Here is a tiny trained network, its code and every weight. The questions are about switching its units off for an input and a class, where a switched-off unit gives its printed mean instead of its output.

import numpy as np


def w(rows, s, z=0):
    codes = np.array(rows[::2]) - 128.0
    scale = np.full(codes.shape[1], s)
    scale[-1] = z or s
    return codes * scale


def f(y):
    return y / 2 * (1 + np.tanh(0.7978845608 * (y + 0.044715 * y**3)))


def log_softmax(a):
    a = a - a.max(-1, keepdims=True)
    return a - np.log(np.exp(a).sum(-1, keepdims=True))


def net(x, mask):
    res = np.array(x, float).reshape(1, 7) / 4 @ E
    y = f(res @ A[0][:, :-1].T + A[0][:, -1])
    res = res + np.where(mask, y, B[0][:, -1]) @ B[0][:, :-1]
    return log_softmax(res[-1] @ U[:, :-1].T + U[:, -1])


A, B = {}, {}
E = w([
[143,23,96,184,116,204],'x0',
[121,129,128,129,135,132],'x1',
[131,127,133,129,129,130],'x2',
[128,126,129,126,127,127],'x3',
[204,153,81,157,216,145],'x4',
[134,134,59,8,97,148],'x5',
[127,130,125,132,126,131],'x6',
],0.012)
A[0] = w([
[206,79,74,186,175,157,31],'n0',
[89,161,120,6,68,78,189],'n1',
[172,90,100,188,210,150,113],'n2',
[162,235,178,117,187,74,45],'n3',
[116,42,75,138,90,202,73],'n4',
[33,58,209,143,32,115,144],'n5',
[155,135,114,153,118,139,107],'n6',
[137,243,156,137,167,35,254],'n7',
[60,157,124,58,76,78,171],'n8',
[72,155,186,95,93,76,84],'n9',
[191,126,1,38,108,186,120],'n10',
[129,71,134,207,133,136,37],'n11',
[148,82,89,138,66,170,168],'n12',
],0.0085,0.0048)
B[0] = w([
[161,115,100,239,150,187,174],'n0',
[185,166,62,169,14,157,241],'n1',
[171,120,125,169,161,151,187],'n2',
[91,67,164,139,233,91,193],'n3',
[107,134,163,110,151,82,173],'n4',
[26,79,209,121,210,4,217],'n5',
[138,109,155,158,135,158,130],'n6',
[32,99,192,66,123,79,246],'n7',
[208,173,36,129,59,234,212],'n8',
[172,111,82,81,67,154,180],'n9',
[26,119,255,68,165,17,212],'n10',
[172,132,87,207,138,189,164],'n11',
[96,112,138,123,189,138,165],'n12',
],0.0074,0.013)
U = w([
[58,119,143,110,118,64,109],'0',
[86,103,130,155,194,79,253],'1',
[255,145,17,169,67,226,34],'2',
],0.0091,0.0012)

Each question gives the input, the list of numbers given to net, and the class t.
The units are the neurons (one row each of A and B). Each row of codes is followed by its name. A weight is (code - 128) times the scale printed after its matrix; where a second scale follows, it is the last column's (A, B and U).
mask holds one flag per neuron, in row order. A switched-off neuron (its flag False) gives its mean, the last column of its row in B, instead of its output. The means were averaged over made-up inputs and are rounded, as every weight is.
A unit's drop is (log p(t) with every unit on - log p(t) with that unit switched off) / (log p(t) with every unit on - log p(t) with every unit switched off).
The circuit of an input: a set's keep is (log p(t) with only the set's units on - log p(t) with every unit switched off) / (log p(t) with every unit on - log p(t) with every unit switched off). Starting from the 12 units with the biggest drops (on a tie, the unit counted first), units are removed one at a time, each time the one whose removal leaves the highest keep (on an exact tie, the one counted first), for as long as the keep stays at least 0.8.
circuit, biggest first: the units of the circuit, biggest drop first
unit that matters most: the unit with the biggest drop
k most important neurons: the k neurons with the biggest drops, biggest first
drop of u: that unit's drop, to one decimal
input [-2,3,-5,1,-7,2,-8], class 2: unit that matters most	n8
input [0,-4,-2,-6,-1,2,5], class 2: circuit, biggest first	[n5; n7]
input [-1,-2,-6,6,-5,8,2], class 2: 2 most important neurons	[n8; n1]
input [2,-1,5,7,2,-2,6], class 2: 3 most important neurons	[n5; n10; n7]
input [-7,-3,5,-6,-3,8,-3], class 2: 2 most important neurons	[n8; n1]
input [-1,3,7,0,-3,8,-2], class 2: 2 most important neurons	[n1; n8]
input [5,-4,3,-7,7,3,-8], class 1: drop of n10	3.3
input [6,0,3,4,5,7,-5], class 1: drop of n10	0.2
input [8,-4,-5,-7,8,2,5], class 1: drop of n4	0.2
input [-3,0,-6,5,-1,5,-6], class 2: drop of n1	0.1
